Here is a tiny trained network, its code and every weight. The questions are about switching its units off for an input and a class, where a switched-off unit gives its printed mean instead of its output.

import numpy as np


def w(rows, s, z=0):
    codes = np.array(rows[::2]) - 128.0
    scale = np.full(codes.shape[1], s)
    scale[-1] = z or s
    return codes * scale


def norm(h):
    return h / np.sqrt((h * h).mean(-1, keepdims=True) + 1e-5)


def f(y):
    return np.maximum(y, 0)


def log_softmax(a):
    a = a - a.max(-1, keepdims=True)
    return a - np.log(np.exp(a).sum(-1, keepdims=True))


def net(x, mask):
    res = np.array(x, float).reshape(1, 4) / 4 @ E
    u = 0
    for l in range(2):
        y = f(norm(res) @ A[l][:, :-1].T + A[l][:, -1])
        res = res + np.where(mask[u : u + 7], y, B[l][:, -1]) @ B[l][:, :-1]
        u += 7
    return log_softmax(norm(res)[-1] @ U[:, :-1].T + U[:, -1])


A, B = {}, {}
E = w([
[85,116,165,189,133,146,98,65,211,143],'x0',
[32,82,99,212,203,237,164,143,117,118],'x1',
[200,151,138,128,241,60,64,83,133,8],'x2',
[168,253,105,68,84,148,23,188,180,93],'x3',
],0.0065)
A[0] = w([
[167,135,93,70,152,104,128,138,105,88,167],'0.n0',
[139,32,119,230,218,105,165,99,123,118,128],'0.n1',
[7,88,165,243,180,242,133,114,141,137,243],'0.n2',
[116,154,173,158,80,134,78,127,176,114,45],'0.n3',
[149,130,130,140,82,81,139,112,173,179,1],'0.n4',
[114,160,127,101,6,137,157,164,145,219,72],'0.n5',
[173,82,116,114,81,1,161,88,124,173,135],'0.n6',
],0.0079,0.0025)
B[0] = w([
[123,201,149,142,122,98,126,142,141,115,172],'0.n0',
[9,120,134,96,146,154,113,99,106,117,201],'0.n1',
[184,45,16,99,103,116,190,104,150,90,244],'0.n2',
[110,176,125,164,133,162,119,133,165,176,154],'0.n3',
[116,177,120,53,140,95,166,156,76,86,151],'0.n4',
[89,47,118,101,135,125,126,41,102,129,211],'0.n5',
[142,124,185,123,129,103,91,163,141,85,187],'0.n6',
],0.012)
A[1] = w([
[83,110,162,199,212,96,148,90,130,84,26],'1.n0',
[84,35,142,179,135,172,148,124,110,155,34],'1.n1',
[130,104,43,114,115,134,116,61,182,99,80],'1.n2',
[206,152,155,204,153,127,125,145,192,96,166],'1.n3',
[64,109,79,136,73,202,186,171,69,172,224],'1.n4',
[143,129,125,86,8,132,107,130,101,176,215],'1.n5',
[130,195,114,148,126,166,93,58,143,203,3],'1.n6',
],0.011,0.0018)
B[1] = w([
[133,47,168,80,73,103,158,104,127,140,173],'1.n0',
[131,195,25,141,201,138,75,53,127,145,203],'1.n1',
[159,104,126,161,129,196,136,140,112,223,253],'1.n2',
[162,140,94,163,143,76,128,176,1,189,165],'1.n3',
[249,144,58,112,182,134,217,148,185,50,227],'1.n4',
[41,61,169,152,162,110,143,106,121,91,194],'1.n5',
[89,189,125,110,146,180,82,139,164,107,148],'1.n6',
],0.011)
U = w([
[101,140,182,215,50,137,171,141,163,142,3],'0',
[175,242,145,146,138,49,87,208,91,110,199],'1',
[158,144,147,135,113,181,185,214,177,96,61],'2',
[108,27,35,111,163,189,201,57,156,140,188],'3',
[41,54,232,63,107,54,128,86,112,83,183],'4',
[148,109,118,193,2,149,163,173,225,190,44],'5',
[22,197,176,137,109,217,65,142,220,159,95],'6',
[146,132,131,175,119,180,101,178,111,214,64],'7',
],0.0094,0.0048)

Each question gives the input, the list of numbers given to net, and the class t.
The units are the neurons (one row each of A and B). Each row of codes is followed by its name. A weight is (code - 128) times the scale printed after its matrix; where a second scale follows, it is the last column's (A, B and U).
mask holds one flag per neuron, layer by layer. A switched-off neuron (its flag False) gives its mean, the last column of its row in B, instead of its output. The means were averaged over made-up inputs and are rounded, as every weight is.
A unit's drop is (log p(t) with every unit on - log p(t) with that unit switched off) / (log p(t) with every unit on - log p(t) with every unit switched off).
The circuit of an input: a set's keep is (log p(t) with only the set's units on - log p(t) with every unit switched off) / (log p(t) with every unit on - log p(t) with every unit switched off). Starting from the 12 units with the biggest drops (on a tie, the unit counted first), units are removed one at a time, each time the one whose removal leaves the highest keep (on an exact tie, the one counted first), for as long as the keep stays at least 0.8.
units of the circuit, in order: the units of the circuit, biggest drop first
most important unit: the unit with the biggest drop
k most important neurons: the k neurons with the biggest drops, biggest first
top k neurons in layer l: the k neurons of layer l with the biggest drops, biggest first
drop of u: that unit's drop, to one decimal
input [-8,-6,0,3], class 4: most important unit : 1.n5
input [-7,-4,-6,8], class 4: units of the circuit, in order : 0.n2, 1.n5
input [8,-3,1,3], class 6: top 2 neurons in layer 1 : 1.n6, 1.n4
input [1,-3,1,7], class 1: top 2 neurons in layer 0 : 0.n1, 0.n2
input [-1,-1,-2,7], class 6: 2 most important neurons : 0.n2, 1.n6
input [-6,-3,6,-4], class 4: 4 most important neurons : 1.n0, 1.n4, 0.n1, 1.n1
input [5,-2,4,-1], class 4: 2 most important neurons : 0.n2, 1.n0
input [1,-2,-2,6], class 6: top 2 neurons in layer 0 : 0.n2, 0.n3
input [-4,6,2,5], class 2: 3 most important neurons : 0.n5, 0.n6, 1.n1
input [6,-6,4,-2], class 1: top 2 neurons in layer 1 : 1.n3, 1.n5
input [-7,6,2,4], class 1: top 2 neurons in layer 0 : 0.n5, 0.n2
input [4,-3,1,5], class 1: top 2 neurons in layer 1 : 1.n3, 1.n2
input [0,-7,4,3], class 1: drop of 1.n5 : 0.0
input [-4,-1,-1,0], class 4: drop of 0.n2 : 0.5
input [3,-8,0,-4], class 4: drop of 1.n4 : 0.1
input [-3,1,6,-6], class 4: most important neuron : 0.n2
